[[115 139 109 134 112 128]
 [132 123 122 123 118 126]
 [137 134 127 121 125 120]
 [150 123 123 122 129 107]
 [115 118 116 129 111 130]]
:
[[128 112 134 109 139 115]
 [126 118 123 122 123 132]
 [120 125 121 127 134 137]
 [107 129 122 123 123 150]
 [130 111 129 116 118 115]]

[[129 113 140 120 143 142 128 115 130 113 128]
 [117 112 131 125 139 115 123 108 132 120 130]
 [108 126 127 137 132 127 107 119 124 116 122]
 [125 146 128 135 138 142 115 137 132 116 120]
 [132 127 149 124 142 126 137 113 122 129 144]
 [148 119 103 131 130 116 129 133 128 126 128]]
:
[[128 113 130 115 128 142 143 120 140 113 129]
 [130 120 132 108 123 115 139 125 131 112 117]
 [122 116 124 119 107 127 132 137 127 126 108]
 [120 116 132 137 115 142 138 135 128 146 125]
 [144 129 122 113 137 126 142 124 149 127 132]
 [128 126 128 133 129 116 130 131 103 119 148]]

[[126 124 132]
 [130 137 121]
 [128 129 131]
 [122 116 140]
 [128 126 131]
 [127 126 133]
 [131 143 117]
 [128 129 130]
 [127 125 135]
 [125 116 150]]
:
[[132 124 126]
 [121 137 130]
 [131 129 128]
 [140 116 122]
 [131 126 128]
 [133 126 127]
 [117 143 131]
 [130 129 128]
 [135 125 127]
 [150 116 125]]

[[132 133 132 134 130 121 136 140 112 136 134]
 [116 117 115 118 131 134 119 131 115 132 127]
 [125 125 121 111 123 127 119 112 125 121 114]
 [132 135 135 137 122 125 139 126  98 117 128]
 [139 135 126 122 149 138 114 139 117 149 141]]
:
[[134 136 112 140 136 121 130 134 132 133 132]
 [127 132 115 131 119 134 131 118 115 117 116]
 [114 121 125 112 119 127 123 111 121 125 125]
 [128 117  98 126 139 125 122 137 135 135 132]
 [141 149 117 139 114 138 149 122 126 135 139]]

[[145 140 133 138 119 136 142]
 [132 132 145 131 119 127 110]
 [132 117 129 121 100 114 121]]
:
[[142 136 119 138 133 140 145]
 [110 127 119 131 145 132 132]
 [121 114 100 121 129 117 132]]

[[141 125 131 105 127 106 130  99 121 122 153 130]
 [138 143 126 124 116 115 116 129 134 122 128 145]
 [131 128 137 103 127 109 125 149 130 129 115 132]
 [122 131 126 142 122 141 128 110 127 133 117 132]
 [119 131 126 132 123 141 126 112 127 134 148 131]
 [131 130 130 117 132 119 122 111 133 124 100 130]]
:
[[130 153 122 121  99 130 106 127 105 131 125 141]
 [145 128 122 134 129 116 115 116 124 126 143 138]
 [132 115 129 130 149 125 109 127 103 137 128 131]
 [132 117 133 127 110 128 141 122 142 126 131 122]
 [131 148 134 127 112 126 141 123 132 126 131 119]
 [130 100 124 133 111 122 119 132 117 130 130 131]]

[[138 108 129 128 140 118 137 121]
 [147 114 123 140 151 117 130 128]
 [156 107 129 148 147 129 132 132]
 [137 123 128 113 129 118 114 135]]
:
[[121 137 118 140 128 129 108 138]
 [128 130 117 151 140 123 114 147]
 [132 132 129 147 148 129 107 156]
 [135 114 118 129 113 128 123 137]]

[[113 114 132 139]
 [131 127 114 116]
 [128 141 118 129]
 [138 137 131 116]
 [132 140 137 130]
 [107 109 134 139]
 [133 130 138 130]
 [124 120 131 145]
 [134 120 132 115]
 [139 132 133 130]
 [126 123 125 123]
 [137 143 128 127]]
:
[[139 132 114 113]
 [116 114 127 131]
 [129 118 141 128]
 [116 131 137 138]
 [130 137 140 132]
 [139 134 109 107]
 [130 138 130 133]
 [145 131 120 124]
 [115 132 120 134]
 [130 133 132 139]
 [123 125 123 126]
 [127 128 143 137]]
---
[[137 118 111 110 103 143 134]
 [103 107 113 136 128 148 107]
 [139 127 108 121 139 151 149]
 [118 107 135 148 112 119 133]
 [140 139 145 129 129 113 151]
 [126 142 142 115 115 150 126]
 [145 136 132 108 127 150 105]]
:
[[103 107 113 136 128 148 107]
 [118 107 135 148 112 119 133]
 [126 142 142 115 115 150 126]
 [137 118 111 110 103 143 134]
 [139 127 108 121 139 151 149]
 [140 139 145 129 129 113 151]
 [145 136 132 108 127 150 105]]

[[126 104 122]
 [134 115 129]
 [130 121 115]
 [131 132 116]]
:
[[126 104 122]
 [130 121 115]
 [131 132 116]
 [134 115 129]]

[[132 142 149 119]
 [109 115 133 132]
 [129 125 109 118]
 [138 109 128 118]
 [128 127 133 120]
 [122 127 107 124]
 [130 132 133 129]
 [145 124 141 128]
 [146 132 123 133]]
:
[[109 115 133 132]
 [122 127 107 124]
 [128 127 133 120]
 [129 125 109 118]
 [130 132 133 129]
 [132 142 149 119]
 [138 109 128 118]
 [145 124 141 128]
 [146 132 123 133]]

[[124 132 126 116 123 129 124 111 129 153 118 124 140]
 [115 124 126 123 116 124 127 128 111 129 153 118 123]]
:
[[115 124 126 123 116 124 127 128 111 129 153 118 123]
 [124 132 126 116 123 129 124 111 129 153 118 124 140]]

[[119 124 128 144 128 106 144]
 [141 115 138 145 150 110 137]
 [111 120 136 110 112 123 143]
 [110 135 136 107 119 140 139]
 [143 132 149 123 148 143 114]
 [115 143 146 136 127 134 148]
 [127 131 130 122 121 131 115]
 [138 131 112 132 137 149 141]
 [120 120 133 144 125 123 126]
 [145 147 143 149 116 133 120]
 [122 140 125 115 120 108 145]]
:
[[110 135 136 107 119 140 139]
 [111 120 136 110 112 123 143]
 [115 143 146 136 127 134 148]
 [119 124 128 144 128 106 144]
 [120 120 133 144 125 123 126]
 [122 140 125 115 120 108 145]
 [127 131 130 122 121 131 115]
 [138 131 112 132 137 149 141]
 [141 115 138 145 150 110 137]
 [143 132 149 123 148 143 114]
 [145 147 143 149 116 133 120]]

[[125 125 157 141 127 130]
 [136 103 144 141 127 115]
 [110 119 138 117 119 147]
 [126 105 151 124 134 115]]
:
[[110 119 138 117 119 147]
 [125 125 157 141 127 130]
 [126 105 151 124 134 115]
 [136 103 144 141 127 115]]
---
[[155 130 147 149 144 146 146 109]
 [128 127 115 140 127 126 144 135]]
:
[[135 144 126 127 140 115 127 128]
 [109 146 146 144 149 147 130 155]]

[[129 141 116 116 123 110]
 [132 138 118 131 116 132]
 [130 142 115 118 122 116]
 [124 126 130 146 139 105]
 [123 126 126 132 140 112]
 [124 123 136 154 140 100]
 [107 121 132 128 144 108]]
:
[[108 144 128 132 121 107]
 [100 140 154 136 123 124]
 [112 140 132 126 126 123]
 [105 139 146 130 126 124]
 [116 122 118 115 142 130]
 [132 116 131 118 138 132]
 [110 123 116 116 141 129]]

[[109 130]
 [109 129]
 [138 135]
 [110 130]
 [107 128]
 [110 128]
 [122 120]
 [134 129]
 [132 130]
 [107 127]
 [122 123]]
:
[[123 122]
 [127 107]
 [130 132]
 [129 134]
 [120 122]
 [128 110]
 [128 107]
 [130 110]
 [135 138]
 [129 109]
 [130 109]]

[[128 118 128 124 114 131]
 [138 139 120 125 120 107]
 [127 119 127 130 122 131]
 [133 121 131 122 116 133]
 [133 129 125 115 128 118]
 [125 111 133 136 122 137]
 [126 127 123 130 125 118]
 [131 128 128 134 134 122]]
:
[[122 134 134 128 128 131]
 [118 125 130 123 127 126]
 [137 122 136 133 111 125]
 [118 128 115 125 129 133]
 [133 116 122 131 121 133]
 [131 122 130 127 119 127]
 [107 120 125 120 139 138]
 [131 114 124 128 118 128]]

[[117 152]
 [124 139]
 [140 140]
 [124 158]
 [149  99]
 [106 143]]
:
[[143 106]
 [ 99 149]
 [158 124]
 [140 140]
 [139 124]
 [152 117]]

[[129 112 129 130 135 122]
 [135 143 138 132 116 126]
 [147 139 146 125 118 106]
 [125 131 127 131 133 125]
 [139 137 140 128 115 124]
 [123 120 120 122 132 136]
 [126 130 127 129 132 123]
 [129 138 131 131 124 127]
 [128 131 131 132 123 133]
 [133 122 135 134 125 124]]
:
[[124 125 134 135 122 133]
 [133 123 132 131 131 128]
 [127 124 131 131 138 129]
 [123 132 129 127 130 126]
 [136 132 122 120 120 123]
 [124 115 128 140 137 139]
 [125 133 131 127 131 125]
 [106 118 125 146 139 147]
 [126 116 132 138 143 135]
 [122 135 130 129 112 129]]

[[128 124 125 136 118 100 127 125 131 115 102 130 118]
 [136 136 118 125 133 128 124 125 122 114 129 132 115]
 [115 123 131 115 126 122 129 125 113 133 121 117 127]
 [123 123 138 132 130 148 134 133 144 141 138 127 138]
 [143 140 134 124 128 128 127 128 119 123 129 123 126]]
:
[[126 123 129 123 119 128 127 128 128 124 134 140 143]
 [138 127 138 141 144 133 134 148 130 132 138 123 123]
 [127 117 121 133 113 125 129 122 126 115 131 123 115]
 [115 132 129 114 122 125 124 128 133 125 118 136 136]
 [118 130 102 115 131 125 127 100 118 136 125 124 128]]
